Below are the code and all the weights of a small trained network. Each question names an input and a class and asks about switching units off, where a switched-off unit gives its printed mean instead of its output.

import numpy as np


def w(rows, s, z=0):
    codes = np.array(rows[::2]) - 128.0
    scale = np.full(codes.shape[1], s)
    scale[-1] = z or s
    return codes * scale


def norm(h):
    return h / np.sqrt((h * h).mean(-1, keepdims=True) + 1e-5)


def f(y):
    return y / 2 * (1 + np.tanh(0.7978845608 * (y + 0.044715 * y**3)))


def log_softmax(a):
    a = a - a.max(-1, keepdims=True)
    return a - np.log(np.exp(a).sum(-1, keepdims=True))


def net(x, mask):
    res = np.array(x, float).reshape(1, 6) / 4 @ E
    u = 0
    for l in range(2):
        y = f(norm(res) @ A[l][:, :-1].T + A[l][:, -1])
        res = res + np.where(mask[u : u + 7], y, B[l][:, -1]) @ B[l][:, :-1]
        u += 7
    return log_softmax(norm(res)[-1] @ U[:, :-1].T + U[:, -1])


A, B = {}, {}
E = w([
[92,105,160,107,150,103,79],'x0',
[91,207,103,186,169,131,112],'x1',
[211,38,186,114,253,160,147],'x2',
[174,134,188,97,143,153,153],'x3',
[70,143,153,99,88,178,128],'x4',
[182,119,116,75,61,117,85],'x5',
],0.0078)
A[0] = w([
[14,50,165,50,152,193,135,62],'L0N0',
[42,126,90,254,246,39,105,45],'L0N1',
[178,152,224,229,162,40,205,5],'L0N2',
[101,224,190,92,149,67,77,212],'L0N3',
[54,197,119,152,163,223,132,184],'L0N4',
[32,205,79,201,164,118,99,163],'L0N5',
[195,130,26,172,208,44,77,235],'L0N6',
],0.0078,0.0022)
B[0] = w([
[231,62,138,189,135,178,150,206],'L0N0',
[87,194,20,254,77,16,147,253],'L0N1',
[64,60,95,15,151,95,242,178],'L0N2',
[88,77,50,154,81,150,99,188],'L0N3',
[92,137,64,213,156,153,121,222],'L0N4',
[159,45,71,178,186,131,105,250],'L0N5',
[181,37,150,247,123,206,100,250],'L0N6',
],0.0088,0.0053)
A[1] = w([
[92,213,193,92,108,235,216,190],'L1N0',
[135,42,28,90,20,172,73,95],'L1N1',
[58,161,131,48,96,33,209,232],'L1N2',
[94,153,159,90,54,115,18,74],'L1N3',
[106,133,124,160,139,180,190,251],'L1N4',
[95,80,166,78,115,1,164,142],'L1N5',
[233,221,125,105,100,129,85,208],'L1N6',
],0.0095,0.0015)
B[1] = w([
[114,111,2,216,166,67,119,149],'L1N0',
[88,185,191,10,185,97,181,254],'L1N1',
[52,142,66,27,210,115,60,139],'L1N2',
[77,170,66,59,174,131,143,155],'L1N3',
[144,77,115,54,62,39,54,190],'L1N4',
[88,148,7,208,177,153,185,138],'L1N5',
[103,30,126,146,150,156,78,145],'L1N6',
],0.0094,0.0079)
U = w([
[43,193,105,18,144,99,109,176],'0',
[188,72,197,96,141,141,134,194],'1',
[84,103,33,235,124,103,86,207],'2',
[129,255,194,181,79,122,151,2],'3',
],0.011,0.0031)

Each question gives the input, the list of numbers given to net, and the class t.
The units are the neurons (one row each of A and B). Each row of codes is followed by its name. A weight is (code - 128) times the scale printed after its matrix; where a second scale follows, it is the last column's (A, B and U).
mask holds one flag per neuron, layer by layer. A switched-off neuron (its flag False) gives its mean, the last column of its row in B, instead of its output. The means were averaged over made-up inputs and are rounded, as every weight is.
A unit's drop is (log p(t) with every unit on - log p(t) with that unit switched off) / (log p(t) with every unit on - log p(t) with every unit switched off).
The circuit of an input: a set's keep is (log p(t) with only the set's units on - log p(t) with every unit switched off) / (log p(t) with every unit on - log p(t) with every unit switched off). Starting from the 12 units with the biggest drops (on a tie, the unit counted first), units are removed one at a time, each time the one whose removal leaves the highest keep (on an exact tie, the one counted first), for as long as the keep stays at least 0.8.
units of the circuit, in order: the units of the circuit, biggest drop first
k most important neurons: the k neurons with the biggest drops, biggest first
top k neurons in layer l: the k neurons of layer l with the biggest drops, biggest first
drop of u: that unit's drop, to one decimal
input [0,-4,-8,-2,-3,-3], class 0: units of the circuit, in order -> [L1N1; L0N1]
input [7,-6,-3,6,5,-4], class 1: units of the circuit, in order -> [L0N0]
input [-5,-2,1,-8,-7,3], class 1: top 2 neurons in layer 0 -> [L0N4; L0N1]
input [-7,-6,3,8,8,-5], class 2: 3 most important neurons -> [L1N0; L1N1; L0N5]
input [3,-6,3,-3,1,-6], class 1: units of the circuit, in order -> [L0N0; L0N4]
input [8,-8,-5,-2,4,-6], class 1: units of the circuit, in order -> [L0N0; L0N1]
input [-8,-4,1,8,2,3], class 2: 3 most important neurons -> [L1N0; L0N5; L0N6]
input [-2,1,0,3,4,4], class 0: 2 most important neurons -> [L1N1; L1N3]
input [7,-1,4,-7,-5,8], class 1: 2 most important neurons -> [L0N6; L0N1]
input [0,-2,3,-7,-1,4], class 1: drop of L0N6 -> 0.3
input [7,2,-4,-8,-2,7], class 0: drop of L1N1 -> 0.9
input [7,-4,-3,-4,-1,6], class 0: drop of L1N3 -> 0.0
